Each row was made from one path, in order. Every step used is in the known rows, and no mark comes twice. Write each row's path.
Each row is shifted at random along 3 fixed directions that mean nothing.
Known rows:
dubi > pepo > vuset > botu > vunot > mede > depu > buke: [-244  -24  -49  121  210   98  -75 -135  -19 -127   -9   38   62 -119
  -51 -167  198   97  -15  102   93   90 -102   31  -23  119    9  -36
  -61  171  -19    0 -162  -18 -377  176 -118   68 -150  209 -244  113
 -204]
dubi > mede > buke > depu > vunot: [-102  124 -132   80   64  170  134  -60  -76  135  -92  120  163   -8
  -69   33  -17   32   69  186   56  -55   70  215  135  -53  190 -194
  -63  -73  -21   51 -100   -2    6   19  -26  -24   -4 -115  122 -158
  124]
pepo > vuset > botu > dubi > nalunu > buke: [ -39   83  -74  -92  -34   13  -22  -67   22   20   68   87  -82 -100
  -83   73   65  120    7    6  -37  -28  -54  168  124  -40  -92  -93
  157 -140 -131   90   26   86  130 -115  -83 -132  105  -38  -26  112
  -11]
botu > mede > buke > dubi: [ 215 -320   53 -238   56 -276 -225   -6  -79 -261   17   -7 -125  181
  -22   30 -126   64  155   63  223   -6  173 -138  211  111 -130   33
   83  -59   14 -103  173  -43  119   64  310  -52   74  201   36  -12
  328]
pepo > vuset > botu > vunot > depu: [ 197 -497   91  -75  465 -228 -170 -132   28 -383   84 -113 -226   48
   94  -27 -215   25  114 -116   33  232  -24 -248  -94  123  -73  232
  -11   78   29   37  -26   56 -177  135  267   29  -80  435 -279  332
  -22]
botu > dubi > nalunu > buke: [-144 -187  172   81   71 -321 -344 -229   47 -319  195 -162 -222 -232
 -241 -201  333  -39  -41   93  214  -45 -141 -121   64  355 -484  240
  208  135 -185 -270 -213  123 -310  179  128  -79  -25  468 -574   52
  -16]
vuset > botu > mede > buke > dubi: [ 174  104  -25 -167 -170   56   76  -53  -52  151  -12  101  -94   76
 -119  299 -354  -65  164   46   -5  -48   73  240  176 -182  145 -141
   97 -332   78  118  100   87  481 -244  118 -216  183 -242  287  -71
  374]
pepo > vuset > botu > vunot > mede > depu > dubi > nalunu > buke: [  97   18  -43 -163    2   40  -24  -37   -7   57   36  112 -116   41
   -4  164  -26   65   90   85  -24   15   -6  145  206  -33   41 -195
   83 -194  -31   54   60   37  237 -170   -9 -111   62  -68   90   66
   80]
pepo > vuset > botu > vunot > depu > mede > buke > dubi > nalunu: [ 263  -16   62 -252  -84   -4  -55  -22  -24  144   81   93 -220   90
   25  256 -227 -122  147   63  -55  -93    0  129  167 -171   86  -98
   76 -355   16   37   97  123  493 -329  112 -118  179 -141  170   79
  327]
pepo > vuset > botu > vunot > mede > depu > buke > dubi > nalunu: [-390  236 -219   62  -35  284   83  -12   16   36  -72  153  145 -108
  -66 -163  430  213  -63  116   38   27 -130  228   29   37   22 -307
    3  106  -69  106  -66 -101 -298   56 -354    5 -100  -41  -97   34
 -309]
depu > vunot > botu > mede > buke > dubi > nalunu > vuset > pepo: [ -28   35  170  128  -61  -47   -9 -135   61  -21  195  -74 -223 -239
 -149   35 -110 -188  -64 -124  -47 -162 -102  162  -94    1 -120  343
   43   11  -48    3 -220  306   93  -61   71  -77  117  127 -346  128
  178]
depu > vunot > vuset > botu > mede > buke > dubi: [   4  163   90   65 -216  106   81 -138    0  137   49  -11 -151  -93
 -216  194 -251 -250   52   20  -44 -123  -75  275  -41 -111  108   86
   71 -177  116   70 -164  213  262 -198   67 -177   94 -143  -38   -9
  301]
vunot > botu > dubi > nalunu > mede > depu > buke: [ 120  189 -109 -172 -133  117   42  -53  -58  197   10  215  -47   74
  -45  284 -177  -13  180  216   12  -88   32  254  381 -135  224 -325
   56 -346  -31   72   82   16  409 -225    0 -170  148 -257  367 -142
  295]
mede > buke > depu > vunot: [ 173 -317   46  -45  239 -220 -132  -38 -103 -188    5  -31  -25  152
   63  -14 -140  -31  144  100  160  -67  191 -118  128  121   -5   94
  -27   23   20  -85   -5   28  -16   96  299   58   14  249  -26  -46
  314]
mede > buke > depu > dubi: [-126   -5  111  147  -84  -74 -134 -191  -44  -18   47  -82  -99 -166
 -286  -76  157 -177   32  185  177 -191  -39   88  -19  140 -136  144
   83   -7   88 -109 -233   93  -78   39  145  -52   40  156 -261 -134
  194]
botu > dubi > vuset > pepo: [ -97  118  -85   28  -50  116  183  -34   67   51   67   74  -36 -248
  -99 -104 -218   54 -103 -230 -138 -108  -49  211 -186 -223   -6  161
  -17  -39 -159  278  -68  215   14  -10  -80   23  212  -44  -89  298
  -36]
pepo > vuset > botu > dubi > mede > buke > depu > vunot: [  64 -293    7  -48  196 -111 -106  -33  -48 -230  -10  -36   -3   87
   66  -49  -65   60   69   67  115   53   86  -91   34   91  -33  103
   -1   65  -66  -68   34  -13  -50  116  185   53  -57  175 -105   41
  139]
botu > mede > depu > dubi > pepo > vuset: [ 130 -123   -5 -159   25    8   31   52  -37   17   19  115  -70    4
   47   17 -193   60   31  -46  -88 -135   83   81  -32 -221  121   86
  -65 -132  -11  187   98   85  233 -104   69   92  153  -84  128  189
  167]
pepo > vuset > botu > mede > depu > buke > dubi: [ 116 -159  -27 -189   30  -43 -118   21  -84  -98  -23   78  -18  177
   45   89  -49   94  148   72  106   -9  140    5  161  -12   34  -82
   24  -80   75   19  177  -53  168  -57   99  -14   55    8  159   15
  221]
nalunu > mede > buke > dubi > pepo > vuset > botu > vunot > depu: [  56  -85  123   80   99   -1   17 -239   62   42  127  -69 -233 -165
 -154  163 -335 -228   77    8  -47   29 -155  103 -125  -71   18  239
    4 -198   -2   15 -225  218  128 -108  147 -124   82   72 -188   61
  140]
vunot > pepo > vuset > botu > mede > buke > depu > dubi > nalunu: [ 173 -153  184 -134  -30 -162 -211  -86  -20  -62  136  -21 -291  -52
  -41   42  -15 -135   84   57   27 -123  -65   -2   75   41 -131  131
  126 -154   16  -76    7  138  224 -152  190  -51  108  135 -147   94
  246]
depu > mede > buke > dubi: [-203  208   -6   92 -178  109  -41 -113  -37  111  -15    7   17 -131
 -285    0  194  -66    9  159  136 -166  -21  244   40    6   -7  -81
   53  -35   54   -4 -163   55    1  -59  -50 -109   42  -74  -88 -114
  151]
vunot > botu > mede > depu: [  56  -82  -37  -43  174  -16   38 -116  -20 -162   -3   57  -37   31
  -60  120 -153   55  157  106   68  153   -4   56  177   63  145 -186
   12  -38   11   53   -6  -18  -23   77  110 -103  -72   68   42  -19
  105]
nalunu > mede > buke > depu > dubi > vuset: [ 502 -639   42 -468  213 -465 -260  195  -67 -370   75  -26 -139  415
  322   98 -221  168  228   70  146  -86  328 -354  260   56 -136   61
   59  -88  -71 -144  410  -88  329  -48  466  173  162  173  197  144
  460]
dubi > nalunu > buke > mede > depu > vunot > pepo: [ -36 -179   57   69  193 -142 -131  -63  -18 -192   56  -69  -52  -60
  -33 -159  107    6   25   46  134 -109   57  -29   14  172  -91  105
  -41  164  -93  -78 -138   52 -268  134  108   81  -24  280 -252    3
   91]
dubi > nalunu > mede > buke: [ -51  137 -230 -146   54   46   40   -4  -57   43  -52  204  108   46
  -41  127  118  290  107  170  122   20   70  174  377  -14   69 -417
   53 -139 -104   59  108  -98   71  -14  -93 -118   43  -92  216  -91
   39]
nalunu > mede > depu > dubi > vuset > botu > vunot > pepo: [ 136  -46  -78  -57   73   64  188    3   62   -7   32   27  -95   19
   57  127 -461  -13   88 -154 -140   -5   73  173 -109 -208  197   53
  -55  -64  -44  279   41   89  197 -138   92  -19  150 -138  123  141
  157]
pepo > vuset > botu > mede > buke > depu: [ -97  126 -124   33  106  144   79 -147  -68   75  -46  150   97  -65
 -136  151  -21  118  111  155   45   79    7  224  167  -40  133 -244
   40 -143   26   84  -25   -5   31   -6  -52 -143  -27  -73  107  -99
   28]
dubi > pepo > vuset > botu > mede > depu > vunot: [ -98  -64   48  162  136   59  102 -119    9  -83   21  -26    0  -97
  -48  -30 -139  -73   16    1  -36   37  -61  108 -135   -4  107  131
  -66   97  -18   60 -183  138 -114   53   24   28  -70   64 -182   60
   38]
pepo > vuset > botu > mede > depu > dubi > nalunu: [ 118   28  -11 -192  -94   42   28    3  -14   53   32  121 -130   38
    8  144  -55   23  102   54  -64  -42  -27  157  149 -115   86 -176
   86 -207    8  107  112   55  323 -213    7  -69   96 -147  135   87
  155]
nalunu > mede > buke > dubi > pepo > vuset > botu > vunot: [ -41  -17 -196  -46  129  129  198   24   38  -19  -48   86   87   44
   74   87 -246  192   26 -113  -92  111   64  171  -90 -185  150  -34
  -63  -10  -97  264   86   -3   82  -42  -74  -21   47 -133  114  118
  -35]
dubi > nalunu > mede > buke > depu > vunot > botu > vuset: [  31   64   33   73   10   21  105  -89   34    1  107   37  -99  -56
  -38  201 -216 -118   69   32 -113  -64  -65  190   -9  -57  144   -1
    9  -53    5   96 -121  170  126 -117   37 -107   50  -44  -37   33
  192]
vunot > pepo > vuset > botu > dubi > mede: [  60 -140  -57 -167  118   19  -48   -5   49 -174   16    0  -95  -66
   25  -32  -84  187   -8 -119  -51  122  -36   17  -22 -102  -21   33
   31  -15 -156  162  115   10   64    5   26   -8   18    1  -69  309
  -32]
buke > dubi > pepo > vuset > botu > vunot > mede: [-122   45 -259  -67  157  286  194   64   51  -20 -116  115   89  -14
   75  -60  -45  286  -45 -113 -144  172  -30  177  -84 -156  214 -196
  -97   57  -82  361   54  -65 -111   11 -212   31  -70 -109   69  287
 -263]
buke > mede > depu > dubi: [-143  231   -7  112 -205  168  101 -128  -18  182  -17   20    1 -136
 -293   96   67 -115   46  185   39 -182  -24  325   22  -67  118 -122
   18 -123   67   58 -193   90  118 -129  -39  -92   34 -202   -3 -154
  187]
depu > buke > dubi > mede: [ 250 -345  110 -285  131 -239 -334   26  -61 -205   54  -48 -131  161
   82    6   67   66  125  109  167  -24  113 -201  245   80 -173   34
   31  -78  -50 -172  157  -27  192  -23  246   46   47  165  -19  119
  303]

Which path is each row?
[ -23 -240  -29  -97   87 -116  -97   29   -8 -225    2  -26   15   46
   72 -139   -1  123   26   16   77  -55   55  -98  -25   37  -77  110
  -12  101 -111  -17   88  -54  -98  111   91  156   59  122  -35   82
   92]
vunot > vuset > botu > mede > depu > buke > dubi > pepo
[ -66 -211  112  130  119  -60   -5  -93   13 -198   45 -107  -47  -50
  -35  -90  -90  -99   16    2   39    5  -28   -5 -167   81  -19  251
  -49  156  -24  -40 -153  116 -146   94  119   68  -65  170 -269   42
  105]
buke > dubi > pepo > vuset > botu > mede > depu > vunot
[ -84   27 -128 -102   68   92 -125  -34  -31  -19  -35   88   76   14
  -38   51  287  238   62  184   57   42   41  134  238   36   11 -287
   90  -37 -128   21  102  -98   48  -63 -101  -68  -47  -84   86  -13
  -17]
pepo > vuset > botu > dubi > nalunu > buke > depu > mede
[  10 -255 -128 -174  207  -30 -111   48    3 -244  -44   13   61  164
  121  -19  112  279   79   73  118  151   99  -98  150   67  -58 -112
    4   83 -103  -39  179 -192  -42  107   46   57  -63   55   29   80
  -15]
nalunu > vuset > botu > vunot > depu > buke > dubi > mede
[  18   -4   -7  -40   45   68   62  -32   12   72   31  -10  -14  -56
   -5  164  -62   57   35   -7 -107  -56  -14  172  -73 -153   71   12
   18 -119  -21  124   -3  123  231 -205  -41    5   70 -152   10  130
   98]
nalunu > buke > mede > depu > dubi > pepo > vuset > botu
[   1 -254  134   36  193 -155 -155  -96   31 -169  115 -165 -130 -127
    0  -39   78   -7  -10  -57  -22  -42  -69  -63 -190   58 -191  317
   59   69  -21   -6  -90  157  -25  -42  100   72   28  213 -336  227
   41]
nalunu > buke > depu > dubi > pepo > vuset > botu
[  15 -258   -2  -75  107 -107 -174  -24  -58 -238  -34  -12  -59   39
  -20 -118   87  121   66   47  154    2   76  -70    1  125  -72   81
   44   95   64    8   86  -88 -106  120  160   40  -11  206  -95   46
   67]
vunot > pepo > vuset > botu > mede > buke > depu > dubi
[ -45   11   65  137  121   28    4 -131    7   -7   87  -35  -65 -198
 -123  -11  -67  -48  -45 -100  -24 -111  -13  137  -79  -16   16  199
  -94   41  -42   74 -236  237 -104   39   14   27   34  158 -241  180
   93]
nalunu > buke > mede > depu > vunot > vuset > pepo
[  24  -12 -131  -65  178   65   27  -76  -81   -9  -52  151   60    8
  -32  105 -113  169  131   78   51   67   90  132  164  -51  137 -190
    8 -116   13  123   83  -45   36   23   34  -80   22   -8  166  -34
   70]
vunot > pepo > vuset > botu > mede > buke > depu
[   5 -199 -192  -87  172   37  145  150   -3 -223 -104   62  111  149
  188 -141 -177  232   53 -120    1   34  171    9  -84  -49  160  -49
  -95  193  -63  224  169 -118 -164  128   39  155   31   13  130  119
    5]
buke > dubi > vuset > botu > mede > depu > vunot > pepo
[-169  103 -215  -15  136  213   44  -34  -84  -19 -117  226  169   10
   -3  -39  101  268   72   75   64   98   44  167  140  -29  201 -297
  -45   51   50  183   71 -131 -174   98 -178   -9  -59  -31  159   32
 -144]
vunot > pepo > vuset > botu > mede > depu > buke
[-119 -214 -112  -75  244   11  -75   39    0 -219  -63  -20   80    7
  103 -138  211  294  -11  -31   50   99  -17  -68 -117   29  -27  -10
  -12  167  -41  100   92 -102 -220  100  -65  137  -59  130 -121  241
 -177]
vunot > depu > mede > buke > dubi > pepo > vuset > botu
